Below are the code and all the weights of a small trained network. Each question names an input and a target symbol and asks about switching units off, where a switched-off unit gives its printed mean instead of its output.

import numpy as np


def w(rows, s, z=0):
    codes = np.array(rows[::2]) - 128.0
    scale = np.full(codes.shape[1], s)
    scale[-1] = z or s
    return codes * scale


def norm(h):
    return h / np.sqrt((h * h).mean(-1, keepdims=True) + 1e-5)


def softmax(a):
    e = np.exp(a - a.max(-1, keepdims=True))
    return e / e.sum(-1, keepdims=True)


def log_softmax(a):
    a = a - a.max(-1, keepdims=True)
    return a - np.log(np.exp(a).sum(-1, keepdims=True))


def net(x, mask):
    ids = ['ΘΛΣΦΩβγεζημ'.index(c) for c in x.split()]
    T = len(ids)
    res = E[ids] + P[:T]
    u = 0
    for l in range(3):
        r = norm(res)
        for j in range(3):
            rows = slice(4 * j, 4 * j + 4)
            q, k, v = (r @ M[l][rows].T for M in (Q, K, V))
            z = softmax(np.where(np.tri(T) > 0, q @ k.T / 4**0.5, -1e9)) @ v
            o = O[l][rows]
            res = res + np.where(mask[u + j], z, o[:, -1]) @ o[:, :-1]
        u += 3
    return log_softmax(norm(res)[-1] @ U[:, :-1].T + U[:, -1])


Q, K, V, O = {}, {}, {}, {}
E = w([
[67,189,126],'Θ',
[152,207,211],'Λ',
[55,174,133],'Σ',
[118,237,73],'Φ',
[41,250,134],'Ω',
[120,234,77],'β',
[105,222,54],'γ',
[107,222,58],'ε',
[35,62,120],'ζ',
[97,117,240],'η',
[32,90,52],'μ',
],0.018)
P = w([
[5,213,171],'0',
[17,193,165],'1',
[41,181,160],'2',
[60,166,150],'3',
[75,159,140],'4',
[96,152,138],'5',
[108,146,132],'6',
[119,143,124],'7',
[129,143,114],'8',
[139,139,106],'9',
[143,131,92],'10',
[158,132,77],'11',
[186,127,110],'12',
[145,137,76],'13',
],0.019)
Q[0] = w([
[136,71,98],'L0H1',
[122,216,173],'L0H1',
[122,76,109],'L0H1',
[127,1,71],'L0H1',
[135,73,161],'L0H2',
[127,195,129],'L0H2',
[109,99,160],'L0H2',
[131,73,182],'L0H2',
[111,143,119],'L0H3',
[179,67,147],'L0H3',
[143,122,160],'L0H3',
[114,118,164],'L0H3',
],0.066)
K[0] = w([
[108,68,45],'L0H1',
[158,209,238],'L0H1',
[136,105,96],'L0H1',
[111,37,3],'L0H1',
[94,153,190],'L0H2',
[161,133,50],'L0H2',
[142,147,204],'L0H2',
[100,169,201],'L0H2',
[159,108,121],'L0H3',
[28,202,159],'L0H3',
[90,151,119],'L0H3',
[107,164,107],'L0H3',
],0.054)
V[0] = w([
[121,18,69],'L0H1',
[130,143,44],'L0H1',
[127,126,151],'L0H1',
[125,80,129],'L0H1',
[182,156,24],'L0H2',
[149,113,135],'L0H2',
[75,123,96],'L0H2',
[88,135,117],'L0H2',
[150,195,193],'L0H3',
[136,76,253],'L0H3',
[120,124,79],'L0H3',
[108,39,107],'L0H3',
],0.061)
O[0] = w([
[191,2,155,2],'L0H1',
[134,94,51,83],'L0H1',
[128,139,159,142],'L0H1',
[149,89,153,91],'L0H1',
[127,192,17,138],'L0H2',
[155,150,124,98],'L0H2',
[113,95,72,173],'L0H2',
[103,95,117,167],'L0H2',
[161,212,159,157],'L0H3',
[48,167,248,87],'L0H3',
[146,99,85,131],'L0H3',
[63,53,139,82],'L0H3',
],0.065,0.066)
Q[1] = w([
[113,53,89],'L1H1',
[140,168,172],'L1H1',
[145,253,144],'L1H1',
[121,129,82],'L1H1',
[157,148,123],'L1H2',
[147,153,115],'L1H2',
[128,137,121],'L1H2',
[119,114,134],'L1H2',
[130,158,187],'L1H3',
[144,98,67],'L1H3',
[51,118,111],'L1H3',
[172,164,197],'L1H3',
],0.048)
K[1] = w([
[203,12,141],'L1H1',
[38,223,181],'L1H1',
[88,245,26],'L1H1',
[214,58,40],'L1H1',
[155,135,159],'L1H2',
[145,99,155],'L1H2',
[128,102,131],'L1H2',
[117,154,114],'L1H2',
[132,150,225],'L1H3',
[158,110,41],'L1H3',
[15,123,87],'L1H3',
[204,150,251],'L1H3',
],0.027)
V[1] = w([
[187,139,205],'L1H1',
[164,132,173],'L1H1',
[141,131,149],'L1H1',
[207,165,248],'L1H1',
[68,150,139],'L1H2',
[133,115,110],'L1H2',
[227,134,175],'L1H2',
[253,123,169],'L1H2',
[214,30,198],'L1H3',
[96,171,100],'L1H3',
[27,60,133],'L1H3',
[163,131,136],'L1H3',
],0.032)
O[1] = w([
[48,167,53,85],'L1H1',
[82,153,81,100],'L1H1',
[117,135,118,117],'L1H1',
[2,174,37,79],'L1H1',
[148,126,60,159],'L1H2',
[134,136,143,118],'L1H2',
[70,99,183,105],'L1H2',
[60,101,223,90],'L1H2',
[168,223,195,3],'L1H3',
[112,90,105,180],'L1H3',
[204,136,12,101],'L1H3',
[115,138,164,118],'L1H3',
],0.039,0.031)
Q[2] = w([
[165,177,111],'L2H1',
[118,150,161],'L2H1',
[150,148,132],'L2H1',
[105,138,155],'L2H1',
[173,85,136],'L2H2',
[165,89,137],'L2H2',
[183,46,144],'L2H2',
[168,88,138],'L2H2',
[132,60,133],'L2H3',
[133,38,124],'L2H3',
[166,3,119],'L2H3',
[108,164,157],'L2H3',
],0.048)
K[2] = w([
[174,116,175],'L2H1',
[155,168,137],'L2H1',
[159,128,141],'L2H1',
[133,165,130],'L2H1',
[181,202,176],'L2H2',
[176,192,168],'L2H2',
[201,253,209],'L2H2',
[174,185,162],'L2H2',
[110,160,75],'L2H3',
[90,193,59],'L2H3',
[24,209,14],'L2H3',
[201,63,153],'L2H3',
],0.043)
V[2] = w([
[247,46,147],'L2H1',
[144,208,163],'L2H1',
[139,254,112],'L2H1',
[65,64,53],'L2H1',
[140,129,102],'L2H2',
[54,29,89],'L2H2',
[196,224,165],'L2H2',
[106,87,109],'L2H2',
[89,148,90],'L2H3',
[165,88,145],'L2H3',
[171,88,152],'L2H3',
[195,72,166],'L2H3',
],0.045)
O[2] = w([
[197,118,225,31],'L2H1',
[121,229,89,194],'L2H1',
[51,253,78,249],'L2H1',
[87,3,145,92],'L2H1',
[33,140,88,161],'L2H2',
[69,169,105,150],'L2H2',
[210,78,157,110],'L2H2',
[46,164,102,138],'L2H2',
[149,80,181,167],'L2H3',
[83,205,91,70],'L2H3',
[92,193,92,67],'L2H3',
[86,205,81,40],'L2H3',
],0.052,0.021)
U = w([
[211,130,14,38],'Θ',
[89,149,254,244],'Λ',
[85,100,89,59],'Σ',
[166,70,132,254],'Φ',
[114,115,97,117],'Ω',
[180,134,65,49],'β',
[183,136,55,51],'γ',
[2,19,129,141],'ε',
[201,129,36,53],'ζ',
[22,84,91,69],'η',
[84,118,163,100],'μ',
],0.0097,0.0068)

Each question gives the input, a string of symbols that net reads in full, and the target symbol t.
The units are the heads (4 rows each of Q, K, V and O). Each row of codes is followed by its name. A weight is (code - 128) times the scale printed after its matrix; where a second scale follows, it is the last column's (O and U).
mask holds one flag per head, layer by layer. A switched-off head (its flag False) gives its mean, the last column of its rows in O, instead of its output. The means were averaged over made-up inputs and are rounded, as every weight is.
A unit's drop is (log p(t) with every unit on - log p(t) with that unit switched off) / (log p(t) with every unit on - log p(t) with every unit switched off).
The circuit of an input: a set's keep is (log p(t) with only the set's units on - log p(t) with every unit switched off) / (log p(t) with every unit on - log p(t) with every unit switched off). Starting from all 9 units, units are removed one at a time, each time the one whose removal leaves the highest keep (on an exact tie, the one counted first), for as long as the keep stays at least 0.8.
circuit, biggest first: the units of the circuit, biggest drop first
heads that matter: for each layer, one digit per head in row order, 1 if its drop is at least 0.15 and else 0, layers parted by /
drop when u is switched off: that unit's drop, to one decimal
input Θ Φ η β, target Λ: circuit, biggest first : (L0H3)
input β Φ η ζ, target Λ: heads that matter : 111 / 001 / 000
input γ η ζ γ β ζ μ Σ ε, target Φ: circuit, biggest first : (L0H3 L2H1 L1H1)
input ε ζ ζ γ μ β γ μ β, target Φ: circuit, biggest first : (L0H3 L2H1 L1H1)
input Ω μ ζ Ω, target Φ: heads that matter : 111 / 100 / 000
input Ω Ω Σ η μ Θ η μ Φ Φ, target Φ: heads that matter : 001 / 100 / 000
input Λ Θ Ω Λ η γ Θ γ η Σ μ ζ, target Φ: heads that matter : 100 / 000 / 010
input μ γ Θ Ω ζ β, target ε: circuit, biggest first : (L0H3 L2H1)
input ε ζ ε, target ε: heads that matter : 001 / 001 / 100
input Θ ζ Φ Σ μ μ γ, target Φ: heads that matter : 001 / 100 / 100
input Φ η η η Θ Θ Φ η ε ε, target Λ: heads that matter : 101 / 000 / 000
input η Λ Θ β μ Σ, target ε: heads that matter : 101 / 000 / 110
input β Θ Σ γ Θ Σ γ η Σ μ Θ β, target Φ: circuit, biggest first : (L0H3 L2H1 L0H1)
input η Λ η Λ, target Λ: circuit, biggest first : (L0H2)
input μ Θ Σ, target Φ: circuit, biggest first : (L2H1 L1H1 L0H1)
input Σ Φ Θ μ Σ ζ, target Φ: heads that matter : 000 / 000 / 000
input Θ ε μ Λ ε Ω Φ Λ η Φ, target Λ: heads that matter : 001 / 000 / 000
input Θ γ ζ Φ Θ, target ε: heads that matter : 101 / 001 / 100
input η ζ ε γ ε Ω Φ ε Ω ε μ μ Σ Θ, target Φ: heads that matter : 001 / 100 / 100
input Θ Φ Λ Λ η μ η Φ Θ β ζ Ω, target ε: circuit, biggest first : (L0H3)
input γ ζ Θ, target ε: heads that matter : 001 / 001 / 100
input Θ μ β Θ Θ Λ γ Θ Θ Λ μ, target Φ: circuit, biggest first : (L0H1 L2H1)
input Σ Ω Φ η Θ, target Λ: drop when L0H1 is switched off : 0.2
input Σ γ γ Λ η Σ, target Λ: drop when L0H3 is switched off : 0.9
input Σ Λ η μ Ω Λ, target ε: drop when L1H3 is switched off : -0.1
